[[-2.52 -2.44 -3.59  4.30  0.80 -3.89 -2.07  2.32 -1.24  2.43 -2.07 -0.33
  -2.76]
 [-1.34  3.61  6.43 -0.83 -0.95  1.04 -1.51 -0.86  3.10  0.18 -1.51 -1.59
   1.83]]
|
[[-1.34  3.61  6.43 -0.83 -0.95  1.04 -1.51 -0.86  3.10  0.18 -1.51 -1.59
   1.83]]

[[-1.65 -3.01  0.98 -6.39  4.59]
 [ 3.28 -0.18 -6.00 -0.85 -0.34]
 [-0.59  4.96  6.28 -4.38 -3.75]
 [ 0.68  0.53  3.67  2.98  1.93]
 [-5.17  5.22 -3.81 -1.27  5.76]
 [-0.24 -6.40 -0.81  6.43  0.53]
 [ 3.17  5.33  4.61  5.54  4.86]
 [ 2.09  2.87  5.87  4.28 -0.87]]
|
[[ 3.28 -0.18 -6.00 -0.85 -0.34]
 [ 0.68  0.53  3.67  2.98  1.93]
 [-0.24 -6.40 -0.81  6.43  0.53]
 [ 2.09  2.87  5.87  4.28 -0.87]]

[[ 3.93 -1.15  1.94 -0.78]
 [ 5.18 -5.74 -1.50  3.18]
 [-2.07  0.47  3.07 -2.96]
 [ 4.69 -4.25 -0.44  1.92]
 [-2.62 -5.35 -2.20  2.22]
 [ 1.95 -0.19  2.43 -1.61]
 [-3.74  1.03  4.04 -4.14]
 [ 4.48  1.22  4.22 -2.84]
 [-4.47 -1.79  1.70 -2.04]
 [ 5.25 -0.15  2.99 -1.52]]
|
[[ 5.18 -5.74 -1.50  3.18]
 [ 4.69 -4.25 -0.44  1.92]
 [ 1.95 -0.19  2.43 -1.61]
 [ 4.48  1.22  4.22 -2.84]
 [ 5.25 -0.15  2.99 -1.52]]

[[-5.12  0.79]
 [-0.20  4.69]]
|
[[-0.20  4.69]]

[[ 1.21 -2.19  2.75  3.78  0.40 -1.72  1.59 -5.86  0.27 -0.77  3.00 -2.56]
 [-2.53  2.44 -1.69 -3.41 -0.46  1.26 -2.07  4.74  0.18 -0.43 -2.44  1.42]
 [-3.72  1.49 -0.97 -1.49  1.53 -1.01 -2.37  1.32  1.00 -2.94 -0.17 -5.11]
 [ 0.54 -0.55  3.64  1.59 -2.53  0.53  1.14 -3.29  0.04  0.61  0.81  4.44]]
|
[[-2.53  2.44 -1.69 -3.41 -0.46  1.26 -2.07  4.74  0.18 -0.43 -2.44  1.42]
 [ 0.54 -0.55  3.64  1.59 -2.53  0.53  1.14 -3.29  0.04  0.61  0.81  4.44]]

[[-0.82 -0.85  0.74 -0.39  1.14 -0.02  1.96  2.95]
 [ 0.03 -0.19  0.31 -1.57 -0.98 -1.71 -0.28 -2.72]
 [-0.77 -0.87 -1.63 -4.59  1.02  0.11 -1.59  2.80]
 [-1.74  1.45  0.79  1.32 -3.24 -1.32  2.01 -6.25]
 [ 2.54 -0.57 -1.39  1.95 -1.43 -1.40  0.04 -4.07]
 [ 0.55 -1.46  0.61 -0.20 -0.47  1.12 -0.14  0.14]
 [ 0.43  1.34  0.12  2.41 -2.14 -0.19  0.43 -2.06]
 [ 1.57 -1.18 -0.35  3.46  1.94 -1.01 -0.14  4.60]
 [-0.49 -1.98 -0.11 -0.19  4.04 -0.25  0.63 -0.39]
 [-0.40  0.39  0.22  1.02 -2.87  1.00  2.60  0.15]
 [ 0.01 -1.16  0.19 -3.21  3.47  0.25 -0.95  3.21]
 [-0.38  0.11 -1.05 -1.53 -5.10  1.70  3.10  1.93]]
|
[[ 0.03 -0.19  0.31 -1.57 -0.98 -1.71 -0.28 -2.72]
 [-1.74  1.45  0.79  1.32 -3.24 -1.32  2.01 -6.25]
 [ 0.55 -1.46  0.61 -0.20 -0.47  1.12 -0.14  0.14]
 [ 1.57 -1.18 -0.35  3.46  1.94 -1.01 -0.14  4.60]
 [-0.40  0.39  0.22  1.02 -2.87  1.00  2.60  0.15]
 [-0.38  0.11 -1.05 -1.53 -5.10  1.70  3.10  1.93]]
---
[[ 2.19  5.73 -5.94  4.73]
 [-2.73  0.23  0.64 -2.26]
 [-6.27 -2.76  2.98  1.31]
 [ 1.92  5.15 -5.25  3.45]
 [-2.46  0.68 -0.31 -0.30]]
|
[[-2.73  0.23  0.64]
 [-6.27 -2.76  2.98]]

[[-3.37 -2.40 -1.19 -0.91 -6.25]
 [ 0.91  1.18 -1.07 -1.66 -4.09]
 [-0.91  0.43 -0.09 -3.63 -3.28]
 [ 1.99  1.51 -0.49 -3.89 -5.21]]
|
[[ 0.91  1.18 -1.07]
 [-0.91  0.43 -0.09]]

[[-1.54  0.00  1.53  0.02]
 [ 0.08  0.18 -0.26 -0.09]
 [-4.57 -0.01  4.60  0.01]
 [-1.50  0.00  1.48  0.02]
 [ 0.10  0.19 -0.28 -0.10]]
|
[[ 0.08  0.18 -0.26]
 [-4.57 -0.01  4.60]]

[[ 3.31  4.95  1.69 -2.05]
 [ 2.36  5.95 -0.56 -2.27]
 [ 4.33  3.70  0.98 -1.55]]
|
[[ 2.36  5.95 -0.56]
 [ 4.33  3.70  0.98]]

[[ 4.86  0.03 -4.89]
 [ 6.22 -0.14 -6.04]
 [ 0.01 -0.38  0.32]]
|
[[ 6.22 -0.14 -6.04]
 [ 0.01 -0.38  0.32]]

[[ 0.07 -3.55 -1.02 -1.15]
 [ 3.92 -1.78  1.04 -4.95]
 [-0.45  0.75 -1.48 -0.25]]
|
[[ 3.92 -1.78  1.04]
 [-0.45  0.75 -1.48]]

[[ 0.44  3.21  2.37]
 [ 0.75  1.50  5.69]
 [ 3.85 -1.75  3.74]
 [-1.91 -1.88  0.45]
 [ 1.50 -0.46  2.73]]
|
[[ 0.75  1.50  5.69]
 [ 3.85 -1.75  3.74]]
